arr =
[[ 18.4  -2.7  -6.1  15.9 -12.4   6.7   4.1 -11.0  11.7 -12.1]
 [-28.7  18.4  -2.7  -6.1  15.9 -12.4   6.7   4.1 -11.0  11.7]
 [ 37.0 -28.7  18.4  -2.7  -6.1  15.9 -12.4   6.7   4.1 -11.0]
 [-12.4   6.7   4.1 -11.0  11.7 -12.1   7.8 -10.1  12.1 -12.4]
 [ -1.7  15.1 -27.7  39.1 -42.1  37.0 -28.7  18.4  -2.7  -6.1]
 [-42.1  37.0 -28.7  18.4  -2.7  -6.1  15.9 -12.4   6.7   4.1]
 [ -6.1  15.9 -12.4   6.7   4.1 -11.0  11.7 -12.1   7.8 -10.1]
 [ -2.7  -6.1  15.9 -12.4   6.7   4.1 -11.0  11.7 -12.1   7.8]
 [  6.7   4.1 -11.0  11.7 -12.1   7.8 -10.1  12.1 -12.4   8.3]
 [ 39.1 -42.1  37.0 -28.7  18.4  -2.7  -6.1  15.9 -12.4   6.7]
 [ 15.1 -27.7  39.1 -42.1  37.0 -28.7  18.4  -2.7  -6.1  15.9]
 [-27.7  39.1 -42.1  37.0 -28.7  18.4  -2.7  -6.1  15.9 -12.4]
 [ 15.9 -12.4   6.7   4.1 -11.0  11.7 -12.1   7.8 -10.1  12.1]]
arr[-13,-10] = 18.4
arr[0] = [18.4, -2.7, -6.1, 15.9, -12.4, 6.7, 4.1, -11.0, 11.7, -12.1]
arr[6,7] = -12.1
arr[:, 9] = [-12.1, 11.7, -11.0, -12.4, -6.1, 4.1, -10.1, 7.8, 8.3, 6.7, 15.9, -12.4, 12.1]
arr[11,7] = -6.1
arr[-7,9] = -10.1
arr[3,-3] = -10.1
arr[-11,-6] = -6.1
arr[-5] = [6.7, 4.1, -11.0, 11.7, -12.1, 7.8, -10.1, 12.1, -12.4, 8.3]
arr[10,6] = 18.4
arr[-8,2] = -28.7
arr[3] = [-12.4, 6.7, 4.1, -11.0, 11.7, -12.1, 7.8, -10.1, 12.1, -12.4]
arr[-11,-3] = 6.7
arr[-13,-8] = -6.1
arr[-10,-2] = 12.1
arr[6,5] = -11.0
arr[:, 6] = [4.1, 6.7, -12.4, 7.8, -28.7, 15.9, 11.7, -11.0, -10.1, -6.1, 18.4, -2.7, -12.1]
arr[5,4] = -2.7
arr[2,-9] = -28.7
arr[-11,0] = 37.0
arr[3,-6] = 11.7
arr[-11,5] = 15.9
arr[-7,-2] = 7.8
arr[-6,-2] = -12.1
arr[-5,-1] = 8.3
arr[:, -9] = [-2.7, 18.4, -28.7, 6.7, 15.1, 37.0, 15.9, -6.1, 4.1, -42.1, -27.7, 39.1, -12.4]
arr[1,-7] = -6.1
arr[-2,1] = 39.1
arr[12,-3] = 7.8
arr[-4,2] = 37.0
arr[7,-6] = 6.7
arr[-12,-9] = 18.4
arr[4] = [-1.7, 15.1, -27.7, 39.1, -42.1, 37.0, -28.7, 18.4, -2.7, -6.1]
arr[5] = [-42.1, 37.0, -28.7, 18.4, -2.7, -6.1, 15.9, -12.4, 6.7, 4.1]
arr[1,-3] = 4.1
arr[10,1] = -27.7
arr[:, 4] = [-12.4, 15.9, -6.1, 11.7, -42.1, -2.7, 4.1, 6.7, -12.1, 18.4, 37.0, -28.7, -11.0]
arr[7] = [-2.7, -6.1, 15.9, -12.4, 6.7, 4.1, -11.0, 11.7, -12.1, 7.8]
arr[10,5] = -28.7

W =
array([[-0.697,  0.587, -2.114, -1.145],
       [-1.967,  0.543,  0.917,  0.140],
       [-0.453,  2.007,  0.112, -1.534],
       [-1.176, -2.011, -0.125, -0.964],
       [-2.356, -0.101,  0.026, -0.287],
       [-0.952, -0.569, -0.721, -2.042],
       [-0.369, -1.399, -1.504, -2.547],
       [-0.777, -0.531, -1.577, -1.390]])
Rows and columns are counted from 0.
row 0 col 0 -> -0.697
row 2 col 0 -> -0.453
row 3 col 1 -> -2.011
row 4 col 1 -> -0.101
row 4 col 2 -> 0.026
row 3 col 3 -> -0.964
row 4 col 3 -> -0.287
row 2 col 2 -> 0.112
row 7 col 0 -> -0.777
row 0 col 3 -> -1.145
row 5 col 3 -> -2.042
row 2 col 3 -> -1.534
row 0 col 2 -> -2.114
row 6 col 0 -> -0.369
row 1 col 3 -> 0.140
row 1 col 2 -> 0.917
row 5 col 2 -> -0.721
row 6 col 1 -> -1.399
row 2 col 1 -> 2.007
row 0 col 1 -> 0.587
row 4 col 0 -> -2.356
row 3 col 2 -> -0.125
row 6 col 2 -> -1.504
row 7 col 2 -> -1.577

X = [[-10, -1, -3, -8, -6, -29, -2, -21, 39, 13, -18, -5, -8, -18, -2], [0, 1, -4, -5, 0, 9, 4, -12, -11, 13, -12, -12, 2, -14, 4], [-12, -7, -1, 0, -3, -17, 2, -6, -7, -15, 15, -3, -10, -4, -17], [17, 3, -7, -9, -6, 9, -2, -24, 2, 9, 5, 3, 7, 1, 1], [-6, -7, -5, -3, -7, 1, -17, -48, 18, -2, 25, 1, -7, 6, 3], [13, -8, -5, 2, -2, -9, 1, 3, 21, -14, 32, -6, 4, -13, -21]]
X[0][0] => -10
X[4][11] => 1
X[5][13] => -13
X[1][0] => 0
X[:, 7] => [-21, -12, -6, -24, -48, 3]
X[4] => [-6, -7, -5, -3, -7, 1, -17, -48, 18, -2, 25, 1, -7, 6, 3]
X[0] => [-10, -1, -3, -8, -6, -29, -2, -21, 39, 13, -18, -5, -8, -18, -2]
X[1][7] => -12
X[0][1] => -1
X[1] => [0, 1, -4, -5, 0, 9, 4, -12, -11, 13, -12, -12, 2, -14, 4]
X[3] => [17, 3, -7, -9, -6, 9, -2, -24, 2, 9, 5, 3, 7, 1, 1]
X[5][7] => 3
X[3][8] => 2
X[5][10] => 32
X[2][3] => 0
X[3][1] => 3
X[2] => [-12, -7, -1, 0, -3, -17, 2, -6, -7, -15, 15, -3, -10, -4, -17]
X[0][13] => -18
X[:, 3] => [-8, -5, 0, -9, -3, 2]
X[5][1] => -8
X[:, 14] => [-2, 4, -17, 1, 3, -21]
X[0][14] => -2
X[1][4] => 0
X[2][14] => -17
X[3][6] => -2
X[0][5] => -29
X[3][12] => 7
X[:, 10] => [-18, -12, 15, 5, 25, 32]
X[4][12] => -7

m = [-49.5 -38.1  28.6 -26.9   9.2 -19.7  22.8  41.3]
m[0]: -49.5
m[6]: 22.8
m[7]: 41.3
m[1]: -38.1
m[3]: -26.9
